Below is a small trained network, with its code and all its weights. Each question gives an input and a class and asks what happens when units are switched off, that is, made to give their printed mean instead of their output.

import numpy as np


def w(rows, s, z=0):
    codes = np.array(rows[::2]) - 128.0
    scale = np.full(codes.shape[1], s)
    scale[-1] = z or s
    return codes * scale


def norm(h):
    return h / np.sqrt((h * h).mean(-1, keepdims=True) + 1e-5)


def f(y):
    return np.maximum(y, 0)


def log_softmax(a):
    a = a - a.max(-1, keepdims=True)
    return a - np.log(np.exp(a).sum(-1, keepdims=True))


def net(x, mask):
    res = np.array(x, float).reshape(1, 4) / 4 @ E
    u = 0
    for l in range(2):
        y = f(norm(res) @ A[l][:, :-1].T + A[l][:, -1])
        res = res + np.where(mask[u : u + 12], y, B[l][:, -1]) @ B[l][:, :-1]
        u += 12
    return log_softmax(norm(res)[-1] @ U[:, :-1].T + U[:, -1])


A, B = {}, {}
E = w([
[164,178,185,70,55,124],'x0',
[206,112,87,144,92,83],'x1',
[117,97,198,50,157,94],'x2',
[65,173,254,147,126,81],'x3',
],0.0078)
A[0] = w([
[198,163,179,53,8,109,102],'L0N0',
[131,48,141,95,123,65,1],'L0N1',
[195,120,35,119,118,147,86],'L0N2',
[150,126,121,216,100,44,91],'L0N3',
[110,137,252,112,151,109,235],'L0N4',
[83,175,101,204,102,191,75],'L0N5',
[153,117,103,44,75,104,149],'L0N6',
[193,169,187,51,127,59,124],'L0N7',
[125,165,89,90,72,254,123],'L0N8',
[149,117,158,84,138,82,13],'L0N9',
[181,138,29,49,132,134,160],'L0N10',
[136,100,252,45,114,142,176],'L0N11',
],0.0078,0.002)
B[0] = w([
[213,146,70,100,221,18,221],'L0N0',
[85,103,159,170,115,206,159],'L0N1',
[102,45,160,254,115,106,208],'L0N2',
[204,76,48,212,145,70,173],'L0N3',
[39,172,95,198,124,77,254],'L0N4',
[76,112,214,41,186,181,185],'L0N5',
[112,181,220,73,123,85,179],'L0N6',
[7,79,100,145,179,183,209],'L0N7',
[160,238,119,226,117,231,201],'L0N8',
[71,94,157,123,179,146,157],'L0N9',
[92,127,204,195,28,167,213],'L0N10',
[35,127,122,100,165,132,242],'L0N11',
],0.0085,0.0067)
A[1] = w([
[120,52,110,136,167,122,173],'L1N0',
[86,32,169,78,152,91,35],'L1N1',
[49,109,78,107,169,181,38],'L1N2',
[192,218,174,108,159,145,5],'L1N3',
[82,73,145,102,93,192,44],'L1N4',
[128,228,201,159,123,79,204],'L1N5',
[121,182,39,165,171,107,48],'L1N6',
[82,96,94,163,74,202,165],'L1N7',
[150,72,142,113,180,89,39],'L1N8',
[129,74,2,196,129,118,159],'L1N9',
[107,96,135,84,194,68,100],'L1N10',
[206,90,149,184,88,92,239],'L1N11',
],0.0091,0.0012)
B[1] = w([
[125,179,107,98,112,106,206],'L1N0',
[101,236,254,159,93,87,207],'L1N1',
[162,146,130,44,131,49,253],'L1N2',
[222,176,102,129,224,158,151],'L1N3',
[215,175,117,152,27,86,182],'L1N4',
[185,54,59,96,180,98,224],'L1N5',
[241,121,198,135,104,161,198],'L1N6',
[121,104,208,67,101,215,243],'L1N7',
[47,133,109,136,59,170,158],'L1N8',
[128,37,118,80,15,111,246],'L1N9',
[62,98,121,241,168,194,220],'L1N10',
[66,104,32,142,219,79,210],'L1N11',
],0.009,0.0059)
U = w([
[246,200,96,178,214,151,155],'0',
[149,211,171,79,162,246,65],'1',
[107,100,129,71,77,140,5],'2',
[168,172,211,118,69,139,48],'3',
[166,176,77,142,124,152,4],'4',
[176,42,35,212,110,39,204],'5',
[115,80,167,218,16,238,199],'6',
[1,183,180,142,217,58,201],'7',
],0.01,0.0045)

Each question gives the input, the list of numbers given to net, and the class t.
The units are the neurons (one row each of A and B). Each row of codes is followed by its name. A weight is (code - 128) times the scale printed after its matrix; where a second scale follows, it is the last column's (A, B and U).
mask holds one flag per neuron, layer by layer. A switched-off neuron (its flag False) gives its mean, the last column of its row in B, instead of its output. The means were averaged over made-up inputs and are rounded, as every weight is.
A unit's drop is (log p(t) with every unit on - log p(t) with that unit switched off) / (log p(t) with every unit on - log p(t) with every unit switched off).
The circuit of an input: a set's keep is (log p(t) with only the set's units on - log p(t) with every unit switched off) / (log p(t) with every unit on - log p(t) with every unit switched off). Starting from the 12 units with the biggest drops (on a tie, the unit counted first), units are removed one at a time, each time the one whose removal leaves the highest keep (on an exact tie, the one counted first), for as long as the keep stays at least 0.8.
units of the circuit, in order: the units of the circuit, biggest drop first
unit that matters most: the unit with the biggest drop
k most important neurons: the k neurons with the biggest drops, biggest first
top k neurons in layer l: the k neurons of layer l with the biggest drops, biggest first
input [-2,5,2,3], class 5: units of the circuit, in order -> (L0N3)
input [8,0,1,-6], class 0: 3 most important neurons -> (L0N0; L0N8; L0N6)
input [1,5,-8,-6], class 6: top 3 neurons in layer 0 -> (L0N0; L0N10; L0N8)
input [4,-6,-7,1], class 1: 2 most important neurons -> (L0N5; L0N0)
input [6,-4,3,-8], class 0: units of the circuit, in order -> (L0N0; L0N8)
input [6,-6,3,-8], class 0: units of the circuit, in order -> (L0N8; L0N0)
input [1,-2,-1,-1], class 1: units of the circuit, in order -> (L0N8; L0N5)
input [8,5,1,1], class 7: units of the circuit, in order -> (L0N7; L0N11)
input [-4,3,-5,3], class 5: top 3 neurons in layer 0 -> (L0N3; L0N7; L0N11)
input [3,1,-5,-1], class 5: 4 most important neurons -> (L0N2; L1N11; L0N0; L0N7)
input [3,5,-5,-6], class 6: top 2 neurons in layer 1 -> (L1N7; L1N2)
input [-4,1,-3,-5], class 6: top 2 neurons in layer 0 -> (L0N0; L0N10)
input [-6,-3,7,-4], class 3: 2 most important neurons -> (L0N0; L1N4)
input [5,-1,-8,-2], class 0: unit that matters most -> L0N7
input [-5,2,8,-3], class 6: top 3 neurons in layer 0 -> (L0N0; L0N1; L0N10)
input [-5,-4,0,-2], class 3: top 3 neurons in layer 1 -> (L1N2; L1N4; L1N11)
input [-8,5,4,6], class 5: 2 most important neurons -> (L0N3; L0N5)
input [-8,-8,0,-5], class 3: top 2 neurons in layer 1 -> (L1N2; L1N10)
input [4,0,0,-2], class 0: 2 most important neurons -> (L0N0; L0N8)
input [-5,-2,2,-3], class 2: 2 most important neurons -> (L0N8; L1N10)
input [-5,-5,-8,3], class 1: 2 most important neurons -> (L0N5; L0N0)
input [6,7,8,-8], class 7: 2 most important neurons -> (L0N0; L0N6)
input [2,4,-5,-4], class 6: 2 most important neurons -> (L0N10; L1N7)
input [-5,4,-2,4], class 5: top neuron in layer 0 -> (L0N3)
